(in the rows, 128 means zero)
Rows lie near named flat spaces through zero. A row that begins with a name and a colon came from that space; any other row is followed by the name of its block's space that it lies nearest.
mavo-rufo: [142 143 132 132 132 173 140 129 150 111 129  92 136  96 151 136 110 122
 127 121  87 125 117 136 150 127 149  93 112 148]
vaso-bafe: [125 129 155 122 111 159 134 132 119 143 137  91 116 126 129 114 142  96
 136  73 110 125 126 130 134 121 154 127 133 157]
tem-lik: [103 144 162  76 107 149 101 136 141  82 124 107 155  96 108 121 181  97
 141 135  86 120 113 120 162 127  86 126  90 130]
digil-vuf: [203 170 138 109 181 158  90 127 188  80 181 124 179  90 153 125  77 153
  91 173 119 182 118 124 123 163 154 103 122 113]
mavo-rufo: [125 111 116 149 157  89 125 132 118 122 141 161 151 128 126 133 135 136
  78 158 170 153 150 132 104 134 122 144 130  90]
vaso-bafe: [115 125 126 104 121 136 118 131 116  93 143 112 119 117 121 124 133 117
 134 127 123 123 134 108 116 121 125 116 123 151]
digil-vuf: [151 129 125 112 117 150 123 152 147 121 117 101 103 144 100 102 100 118
 138 130 126 120 123 122 148 140 141 149 122 136]
mavo-rufo: [ 88  82  71 145 142  70 118 119 107  45  88 174 120  90 109 132 141 134
 103 177 132 143 185  96 122 132  66 124  99 123]
tem-lik: [146 155 138 120 138 124  89  97 177  96 121 168 169  96 136 139 123 149
 133 149 105 156 143 118 147 149 104 111 124 122]
gabu-zafun: [ 55 135 138  79  85 170 134 164  85 108 156  55 136 122 131 145 177  92
 134 117 125  82 103 119 103  88 157 101 127 136]
digil-vuf: [157 171 166 129 167 172  96  92 128 142 179 112 151  75 187 131 118 153
 147  73  88 161 106 129 105 176 143  87 142 133]
vaso-bafe: [145 155 174 118 138 143  95 104 168 122 162 147 170 110 120 135 132 125
 117 118 129 144 140 132 137 145 126 125 130 130]
mavo-rufo: [114 146 163 122 123 151 144 124 102 188 166 108 124 150 136 144 142 132
 153  98 140  86  86 152 112 122 136 126 139 126]
gabu-zafun: [127 150 171 111 110 142  91 113 162 148 139 147 133 147  79 127 123 131
 158 113 150 100 136 129 147 157 112 157 137 124]
vaso-bafe: [165 157 123 128 160 127 163 106  69 209 193 116 114 155 227 148 111 182
 163 104 125 138  47 141  51 105 169  83 176 138]
vaso-bafe: [150 141 145 135 133 128 134 121 140 166 140 138 138 148 137 132 121 136
 127 121 138 132 115 144 127 126 144 135 143 122]
gabu-zafun: [140 124 133 111 122 113 109 141 150 117 131 144 129 154  84 113 120 121
 117 152 161 130 143 121 135 133 121 163 129 119]
tem-lik: [139 131 107 129 129 148  97 130 167  75 102 124 122  98 106 117  87 134
 131 140 113 137 163 106 151 164 128 123 119 133]
vaso-bafe: [125  89 129 141 108 117 160 175 110 164 110 103  96 180  83  94 139  82
  96 111 170 120 139 144 139 110 155 188 130 119]
digil-vuf: [112 127 101 124 117 125 132 129 130  97 126 126 142 119 147 148 124 129
 114 147 128 135 144 113 112  98 154  97 140 140]
gabu-zafun: [144 153 149  97 148 137  58 128 192  55 153 151 181  93  84 124 114 132
  97 178 145 151 161 110 144 175 105 140 109  98]
mavo-rufo: [114 115 100 157 168 144  87 161 148  58 149 113 164  79 104 129  86 128
  40 164 183 156 196 116 105 188 167 132 126  69]
gabu-zafun: [162 125 113 127 166  84 140 107  87 155 174 162 111 155 164 130 115 168
 135 145 152 148  97 124  71 117 116 122 149 133]
mavo-rufo: [150 160 169 116 163 151  59 124 170 108 182 139 174 102 101 121 106 141
  99 134 164 152 149 124 118 198 132 146 134  85]
tem-lik: [ 92 104 136 128 107 138 173 159  77 162 141  83 101 157 118 128 159  92
 121 104 146  86 106 147 117  91 145 140 123 137]
digil-vuf: [101 169 212 150 155 165 130  76  84 221 188 121 159  92 187 160 184 144
 164  34  99 105  76 172 107 161 110  99 137 113]
gabu-zafun: [176 104  94 155 139 117 165 147 145 116  83 119 116 125 150 103 109 111
  95 140  96 174 133 135 158 108 149 130 112 141]
digil-vuf: [195 136 108 153 183 117 104 127 158 119 134 150 142 112 149 108  74 163
  95 153 137 191 138 127 119 179 142 137 136  93]
mavo-rufo: [ 86 122 117 140 124 131 136 155 111 157 163 123 120 174  81 159  98 148
 112 165 221  54 130 144  95 136 148 151 144  84]
tem-lik: [ 85  81  83 154  79  99 189 177  70 189  78  99  86 197 133 119 151  96
 113 104 167 113 132 137 107  65 190 157 165 120]
vaso-bafe: [130 124 126 125 120  64 130  81 126 127 104 198 155 126 170 140 180 132
 136 127  98 179 139 115 124  78  96 109 141 154]
mavo-rufo: [141 143 145 120 151 144 114 122 141 107 144 124 145  97 131 128 129 133
 126 139 106 132 114 133 140 153 103 119 103 120]
vaso-bafe: [123  87  51 131 103  94 210 170  29 193 118  87  37 217 168 117 109 139
 155 126 159 103  77 123  61  53 184 130 172 153]
gabu-zafun: [136 105 107 123  96 114 193 172  72 211 132  87  75 221 143 111 128 111
 135 108 166 110  82 142  92  61 195 154 169 143]
gabu-zafun: [102 125 150  78  94 140 123 177  92 140 142  73 125 157 115  97 180  81
 124 104 140 129 103 122 112 105 156 158 138 117]
digil-vuf: [187 136  64 161 153 138 135 159 152 141 106 109 120 141 171 116  41 169
 103 156 143 172 126 127 109 150 209 122 164  93]
tem-lik: [ 79 110 113 133  63 127 132 127 148 104  29 128 121 113 112 124 166  90
 154 101  76 121 169 114 187 101 117 126 118 154]
vaso-bafe: [ 93 102  70 122 115  98 145 125  68  98 115 124  96 124 167 135 138 137
 144 130 117 136 135  93  80  87 134  91 146 159]
mavo-rufo: [181 143 100 120 139 211 105 221 198  79 110  32 131 115  91  83  39 112
  75 172 137 142 131 130 168 189 211 156 110  74]
digil-vuf: [202 160 133 134 187 145  89 119 167 113 153 134 153  91 157 108  78 164
 113 141 112 187 118 127 126 193 135 122 127  99]
digil-vuf: [117 161 192 145 145 196 115 123 140 162 187  88 166  97 133 149 127 119
 110  76 138 105 123 160 125 167 166 114 133 110]
mavo-rufo: [115 156 148 142 154 199 137 139 143 123 185  78 154  95 129 170  91 141
 106 144 141  71 108 158 125 155 155  92 108 109]
tem-lik: [119 111 114 127 101 112 142 132 140 107  78 134 129 126 126 122 152 102
 123 133 100 142 145 122 159  94 121 129 116 145]
mavo-rufo: [158 173 168 116 148 195  86 134 185 114 176  98 164 101 112 132  83 136
 115 129 136 123 126 136 140 182 161 122 126 109]
vaso-bafe: [ 97 106  89 127 108 110 124 135 142  69  56 142 116 106  97 125 137 123
 138 169  99 114 154 111 171 129  75 132  90 125]
tem-lik: [136 134 128 118 120 113 107 108 178  75  89 164 162  96 124 130 145 121
 124 155  88 159 154 115 171 120  94 117 105 139]
gabu-zafun: [147 105 121 125 106 113 126 149 177  98  84 143 117 152  62 102 114  97
 107 158 141 130 165 123 180 121 117 173 107 136]
digil-vuf: [ 75 126 147 104  74 171 126 153 131 121  95  82 104 131  73 123 150  91
 165 105 111  61 127 128 172 129 114 144 104 140]
tem-lik: [ 73 105 130 149  96 102 125 107 135 120  74 168 129 121  89 142 164 112
 138 118 126 102 175 127 163 123  82 142 115 131]
gabu-zafun: [127 114 119 115 142 104 118 131 115  88 128 138 133 109 126 114 150 119
 110 147 120 155 136 114 123 128  98 132 109 126]
tem-lik: [122 111 132 155 150  72 145 106  61 215 152 174  99 176 140 129 145 160
 147 103 178 120 107 144  76 135 102 160 159 104]
vaso-bafe: [130 170 165 139 141 240 112 134 132 153 188  39 123  89 148 137  74 134
 144  55 118  93 112 141 111 187 203  91 147 134]
tem-lik: [ 95 132 142 131 119 191 142 159 108 143 170  58 112 131 108 142 106 113
 121 103 158  66 119 142 111 138 177 121 131 127]
gabu-zafun: [162 122 121 170 164 107 126 106 135 141 101 160 131 102 157 113 119 146
 118 112 104 177 140 136 139 163 111 133 125 111]
digil-vuf: [112 102  71 112  64 167 140 204 171  68  83  62  94 167  58 114  66  85
  97 169 167  92 177 103 154  93 214 145 135 148]
[206 180 158 167 208 173 106 101 140 186 197 115 164  88 214 129  73 181
 113  81 117 189  94 154  88 204 185  98 163  91] : digil-vuf
[127 102  93 131 144  58 117 103 138  68  95 203 134 114 109 131 138 144
 117 191 127 152 162 106 138 122  52 133 101 128] : mavo-rufo
[167 125 142 129 138 120 111 111 171  98  97 155 130 106 107 101 126 116
 129 128  90 160 147 124 178 150  86 145  98 144] : gabu-zafun
[144 132  98 117 116 126 146 158 143 133  95 117 120 157 126 125 109 140
 137 176 125 115  97 135 147 114 134 138 121 107] : digil-vuf
[162 206 173 112 187 177  69  88 148 136 220 127 195  70 198 157 104 188
 139 117 113 159  88 131  82 192 147  73 152  95] : gabu-zafun
[117 122 117 108 135 122 116 132 113  88 141 125 124 113 121 126 134 128
 126 149 127 127 129 111 115 130 106 121 114 132] : vaso-bafe
[154 118  92 121 134 111 106 129 142  81 100 140 110 116 125 102 100 137
 132 146 113 166 151  96 131 143 120 130 127 139] : digil-vuf
[135 139 132 104 149 142 115 160 100 142 183  95 126 147 127 117 115 140
 117 141 170 122  95 129  84 149 152 143 141  93] : tem-lik
[101 102 120 137 129 124 103 131 178  34 107 155 144  91  45 137 116 106
  85 183 147 105 201 116 174 150  79 142  77 127] : tem-lik
[162 142 168 168 181 131 127  98 109 198 180 142 141 120 167 127 122 150
 116  74 142 156 113 157  96 170 140 132 150 107] : digil-vuf
[124 105 114 137 139  90 153 126  92 133 109 141 122 124 155 119 166 121
 119 129 108 153 116 132 123 107 100 129 115 126] : mavo-rufo
[117 131 130 144 101 144 143 154 124 197 122 105 117 180 118 130 112 126
 130 104 173 101 122 147 119 124 188 154 168 103] : gabu-zafun
[127 148 132 135 130 151 137 111 102 165 147 106 125 118 187 142 126 145
 155  82 105 132 103 130  97 123 164  89 158 143] : digil-vuf
[120 117 105 117 154  75  67 103 164  34 119 210 146 100  65 133 113 158
 116 212 157 135 185  93 137 172  37 145  96 106] : mavo-rufo
[139 128 135 128 115 102 122  94 136 133 115 164 133 131 146 126 145 124
 140 100 110 163 148 115 128 105 127 120 149 162] : mavo-rufo
[ 77 146 200 105 100 171 121 114 108 162 137 100 123 112 101 132 189 101
 185  66  92  62  94 148 161 146  75 135  99 138] : digil-vuf
[112  82  82 133 114  48 149 137  98 119  98 175 116 170 120 123 153 119
 100 163 167 154 158 111 104  75 119 152 143 128] : vaso-bafe
[ 85 139 133 131 105 169 116 129 126 122 107  95 128  96 130 138 136 122
 152  95 102 101 136 125 141 147 137 109 127 126] : digil-vuf
[108  99  69 127 106  99 114 155 155  57  51 146 117 123  82 115 114 123
 115 189 130 131 175 101 162 132 102 149 106 110] : digil-vuf
[139 148 139 123 145 131  89 127 158 120 154 147 158 127 110 133 106 148
 112 152 165 136 142 125 117 163 134 140 140  93] : gabu-zafun
[ 82 103 121 158 113  82 183 127  86 184 128 155 137 172 140 167 170 124
 105 138 172  97 122 157 104  66 133 131 143 114] : digil-vuf
[104  94  67 137 135  85 103 135 146  38  90 171 123 110  76 131 100 142
  99 206 160 128 194  95 133 146  86 139 105 110] : mavo-rufo
[128 150 117 119 142 128  99 105 167  77 105 160 153  85 125 148 118 163
 150 182  93 120 125 120 159 158  67 105  94 111] : vaso-bafe
[124 127 116 100 112  84 160 113  92 153 114 153 113 160 160 137 170 142
 174 148 100 118  73 128 120  72  84 117 125 148] : digil-vuf

Each name stands for a flat space through zero: a line, a plane or more. A row that begins with a name and a colon came from that space; any other row is followed by the name of the space it lies nearest, among the names in its block.
kaznuves: [ 95 106 123 135 119 138 134 130 148  99 146 101 141 153 164 152 118 130
 146 125 113 116 134  94 123 123 141 148 164 149]
zizutlusu: [141 137 148 122 147 117 117 134 122 160 149 131 137 115 104 115 116 125
 120 141 136 137 120 156 158  96 158 123 108  98]
kaznuves: [127  58 106  97 130  90 103 164 121 146  71 110  49 122 151 132 111 144
 150 153 110 125 176  98  81 130 137  87 123 171]
zizutlusu: [137 157 154 109 143  95 138 115 138 155 165  97 173 129 107 136 104 121
 127 155  99 143 108 154 172 110 148 122 102  87]
nemepvasun: [102 137 124 111 114 111 107 154 126 122  96 133 112 129 144 142 132 145
 139 132 108 137 151  93  74 143 116 116 151 151]
nemepvasun: [129 141 136 111 135 113 143 134 140 145 139 102 144 139 120 147 115 134
 137 168  86 114 129 124 139 128 132 126 126 123]
lestufid: [ 83 124 132 127 129  79 121 142 100  81 131  82 169 158 152 202 108 185
 141 178 133 154 139 136  83 115  97 102 128 137]
nemepvasun: [133 122 142 114 141  85 121 163 133 160 129  93 122 128 102 159 108 152
 140 215  93 114 144 135 138 112 140 103 112 123]
nemepvasun: [115 155 132 165  95 176 125 166 142  90 127 156 135 136 119 159 142 143
 130 125 108  96 134  90  93 133 114 162 171 151]
kaznuves: [152 186 150 148 172 135 141 114  85 158 193 142 186 138  72 147 129 151
  89 181 134 106  75 211 214 103 147 146  84  68]
nemepvasun: [160 108 126  96 173 115 137 131 108 191 157 109 110 145 112 138  90 135
 119 170  59  86 114 155 198 108 193 129  88 111]
kaznuves: [166 122 131 120 138 123 134 143 123 158 128 125 109 126  98 138 108 132
 122 157  85 102 126 143 152 122 146 121  96 121]
lestufid: [160 225 153 174  81 137 166  66 224 138 157 133 186  87  61  72 191  40
 118 132 138 139  73 136 216 203  79 158 132  71]
zuvatgorik: [124 123  97 125 135 149 103 133 109 159 106 177  66 127 138 101 157 122
 112 113 113  95 125 110 142 164 157 145 144 149]
lestufid: [139 133 105 138  95 132 170  62 177 104 119 109 136 130 144 104 157  75
 134  92 119 133 106 108 153 204  82 139 132 134]
zuvatgorik: [169 180 126 119 124 151 142  83 102 131 142 173 153 127 113 112 122 105
  91  40  91 142  77 157 156 152 133 148  87  91]
kaznuves: [ 72 124 130 146 114  72  56 179 102 107 105 133 110 122 137 172 137 174
 131 176 155 159 147 120  84 123 130 102 146 140]
nemepvasun: [108 128 112 155 104 140 134 130 131  81 136 119 140 158 145 180 130 144
 130 134  95 105 117 105 122 155 115 150 148 150]
lestufid: [ 97 107 113  78 142  65  78 163  77 145  76 129  82 131 159 150 112 175
 134 145 110 158 162 116  60 128 136  80 120 152]
nemepvasun: [120 107  82 137 129 172 115 112  75 102 102 186  83 146 168 120 150 139
 104  53 141 111 118 121 104 161 128 149 137 162]
zizutlusu: [125  92 117 109 141 133 130 130 114 129 128 118 112 144 155 134 104 136
 134 110 111 120 139 119 119 111 152 128 127 144]
zizutlusu: [138  82 114 123 136 108 108 130 126 152 141 115  88 137 137 137 100 118
 125 132  81 110 117 127 180 127 193 132 108 128]
lestufid: [136 174 136 144 133 155 129 119 116 137 126 172 141 107 100  93 166 122
 108 118 181 134 116 153 130 133 102 136 130 110]
nemepvasun: [122 117 134 120 129 113 117 152 133 136 120 117 117 125 127 136 118 138
 139 152 121 128 146 118 112 114 136 116 133 135]
zuvatgorik: [165  72 156 126 128  79 144 142 166 135 165  43 144 131 104 172  55 121
 151 184  77 129 131 146 176  76 167 105  79 105]
lestufid: [103 112 131 143 107 116  82 159 121 103  82 155  98  95 136 109 150 138
 135 109 208 173 163 115  56 114 101 101 149 146]
nemepvasun: [112  84 135 136 123 138 127 147 145 104 121 109 122 123 148 122 120 130
 151 124 174 138 162 109  91  90 123 121 153 150]
zuvatgorik: [157 121 107 127 127 132 143 104  93 109 111 140 120 137 129 141 121 137
 110  95 118 130 112 152 120 150 103 119  89 130]
zizutlusu: [133 162 118 114 109  89 119 117 118 126 107 133 129 131 123 151 129 132
 117 123  75 146 110 127 120 178 108 113 104 120]
kaznuves: [130 159 132 126 129 140 126 129 126 141 152 142 142 139 120 139 122 126
 117 121  81 111 106 125 157 133 157 152 130 114]
zuvatgorik: [116 143 143  91 148 157 144 111 157 165 161 126 150 132 150  80 119  93
 138  86 110 124 128 102 152 103 177 157 161 116]
lestufid: [ 86 107 104 106 124  92 107 121  96  97  85 123 112 139 180 140 135 154
 136 107 154 167 149 113  60 150  96  98 138 158]
zuvatgorik: [137 115 149 102 127  80  83 189 139 178  99 123  82  96 100 125 105 136
 142 177 100 139 163 114 108 100 162  91 117 126]
zizutlusu: [143 107 124 111 125 173 134 135 148 143 124 147  99 125 144  94 114 100
 135  67  98 108 141  90 121 114 166 151 148 145]
zizutlusu: [147 119 152 111 132 162 183 107 193 140 185  77 174 145 134 116  87  84
 152 109  73 103 122 103 176  94 168 162 142 114]
nemepvasun: [114 154 121 125 117 134 113 158 114 123  94 157 110 126 125 140 148 152
 127 139 117 119 145 106  77 149 102 125 148 150]
kaznuves: [118 118 133 133 120 141 123 133 135 110 128 131 132 125 142 122 125 124
 135 101 147 140 138 115 107 111 130 133 144 135]
zizutlusu: [180  88 113 162 109 136 136 113 152 129 150 119  96 131 106 142 107  93
 116 119  70  91  93 136 210 150 168 149  89 120]
lestufid: [154 119 124 130  96 165 158  93 194 125 151 117 129 132 141 102 113  60
 137  55  62 110 107  84 174 153 161 169 141 127]
zuvatgorik: [122  83 140 133 143 119 135 132 136 119 171  79 149 149 141 158  86 135
 142 151 120 121 128 136 160  79 169 133 122 122]
zuvatgorik: [ 50 131 155 144 104  88 107 185 166  84  76  90 147 100 138 134 173 165
 180 222 250 177 209  89   4 107  31  78 203 166]
lestufid: [143 151 139 137 120 148 118 127 151 154 131 160 118 100 105  82 147  94
 120 104 141 130 120 125 151 130 144 142 135 111]
zuvatgorik: [138  77  94 121 136 132 103 108  86 127 117 155  77 136 163 117 113 122
 108  55 120 132 113 135 142 136 172 131 103 139]
zizutlusu: [ 99  22 110 115 159 119  64 194  70 134 105 135  45 138 174 148  87 178
 138 129 149 118 177 115  84  58 203 108 136 173]
lestufid: [131 121 104 118 104 169 126 109 126 107  82 178  92 115 163  79 148 100
 124  17 147 146 138  92  72 157 108 137 149 156]
zuvatgorik: [106 194 132 153 100 134 116 132 136 110 100 168 143 105 108 113 188 129
 121 135 175 146 128 119  90 170  64 129 159 128]
kaznuves: [ 92  99 111 132  74 139 135 134 193  79 114  96 116 150 183 151 121 103
 165  92  66 116 149  33  90 165 128 153 190 178]
zuvatgorik: [ 80 182 137 149 126 153 119 134 110  96 133 160 171 132 135 130 169 153
 122 128 190 142 128 128  88 126  89 144 173 129]
kaznuves: [165 142 132 112 121  97 150 130 160 163 124  97 122 125  92 143 115 115
 134 182  50 105 122 125 162 159 125 115  99 118]
kaznuves: [100 144 137 168  88 129 116 126 148  70 119 133 155 114 133 132 155 123
 134 107 189 167 131 117  89 137  80 129 155 131]
zizutlusu: [131 154 171 133 128 173 119 168 158 150 137 159 141  91  99  79 135 112
 137 112 175 134 155 114 104  65 144 142 164 115]
lestufid: [118 123 132 157 126 188 129 121 124  98 142 163 140 122 141  96 145 116
 121  64 198 134 127 128 115  98 129 157 157 131]
nemepvasun: [ 89 155 102 147  89  96 110 120 116  73  95 133 132 144 151 176 158 151
 124 130 115 148 118 107  85 201  71 121 142 150]
kaznuves: [131  62 129  70 173  87 120 159 115 184 115  84  84 132 145 124  82 148
 152 178 105 120 171 126 121  79 176  89 111 143]
zizutlusu: [114  20  68 110 135 165  88 158  84 124  71 169   5 145 202 115 116 142
 132  53 114  92 168  73  75 130 183 134 154 207]
[169  58 106  92 162 118 103 140  80 175 132 136  60 143 140 137  65 135
 111  96  51 102 119 144 171  99 227 123  72 129] : zuvatgorik
[135  74  94 115 137 127 129 142 115 139 106 118  69 150 149 149 115 143
 134 149  77  84 143 107 128 148 148 125 124 167] : kaznuves
[137 115 135 156 109 130 175 109 174  88 172  63 178 157 125 179 103 118
 145 160  86 105 109 124 169 131 118 147 124 124] : lestufid
[108 110 129 125 115  84 117 116 142 110 123  95 136 126 148 137 120 122
 141 129 139 166 132 122 120 135 121 108 125 126] : nemepvasun
[ 88 148 143 135 127 114  60 163 166 190 128 162  86  88 116  69 171  97
 132 159 155 130 140  95 162 129 188 140 181 119] : zizutlusu
[136 149 132 147 116 148 115 113 152 146 115 170 110  87 109  58 175  85
 118  97 190 144 123 130 143 146 118 135 142 115] : lestufid
[ 87 113 103 113 102 118  83 141 109 100  78 159  86 128 181 126 137 136
 132  61 128 160 149  80  53 154 126 120 159 165] : nemepvasun
[133 165 162 171  93 109  98 138 157 112 119 148 148  73  81 100 158 106
 124 129 210 184 126 149 117 119  91 111 124  94] : nemepvasun
[ 80  97 120 142 108  94 131 144 141  70 126  67 147 162 163 201 116 163
 158 183 115 128 149  98  89 137  98 117 155 162] : zizutlusu
[113 105  75 106 112 126 120 124  75  86  58 156  78 152 181 155 136 162
 122  75 103 131 144  99  41 187  83 110 128 184] : zizutlusu
[148 122 150 143 141  99 132 125 136 141 174  91 157 129  95 152 100 127
 124 177 118 128 105 170 194  97 157 124  90  90] : zizutlusu
[176 146 132 118 134 144 143 122 124 159 125 150 118 114  94 107 123 113
 112 113 101 115 115 147 150 131 133 129  95 110] : kaznuves
[124 125  85 138 122 117 117  81  88 105 134 146 115 158 157 155 133 128
  97  82  88 125  78 142 169 191 141 145 102 128] : nemepvasun
[113  96  97 122 129 177 104 149  90 115  97 182  72 139 170 118 132 143
 121  59 127 107 147  92  77 128 151 147 158 173] : nemepvasun
[120  83 131 112 137 107 108 161 122 137 113 110  99 125 140 137 103 145
 144 147 131 132 160 117 101  93 150 106 129 145] : kaznuves
[169 136 123 101 140 158 167  90 161 177 157 125 125 136 123  91 114  76
 123  94  52  90 100 118 203 148 174 160 116 112] : zuvatgorik
[110 117 133 116 137 103 126 129 133 132 127 102 134 129 139 129 125 134
 141 154 145 142 141 128 121 118 125 112 133 129] : kaznuves
[135 217 138 141 107 171 155  96 142 113 122 176 174 110 105  89 178 104
 112  81 159 143 107 129 109 166  64 150 147 110] : nemepvasun
[178 160 127 137 112 165 157 107 160 150 122 157 119 106  90  87 150  84
 116 101 107 105 110 126 160 164 112 147 118 116] : lestufid
[101 124 146 114 116 149 135 121 165 109 143 114 159 128 165 102 115 102
 151  67 143 155 144  89 100  97 142 144 171 131] : kaznuves
[157 164 135 135  95 152 168  87 195 128 160 115 161 130 114 114 125  66
 129  88  56 113  91 103 186 168 136 167 131 106] : lestufid
[127  83 139 138 122 130  96 181 129 123 126 126  98 123 128 149  95 144
 139 133 120 121 154 111 107  78 170 125 134 142] : zizutlusu
[ 84 144 126 143  76  81  94 139 161  89  86 119 123 111 143 141 158 124
 146 137 143 173 145  85  73 176  80 107 161 146] : kaznuves
[163 156 125 144  55 176 192  74 219  73 144 109 171 140 138 129 117  52
 140  26  34 120  94  67 143 190 102 177 143 130] : lestufid
[144 115 117 155  97  99 110 125 132 107  99 131 102 109 113 137 138 121
 122 129 139 148 122 137 125 161 101 107 102 129] : zuvatgorik
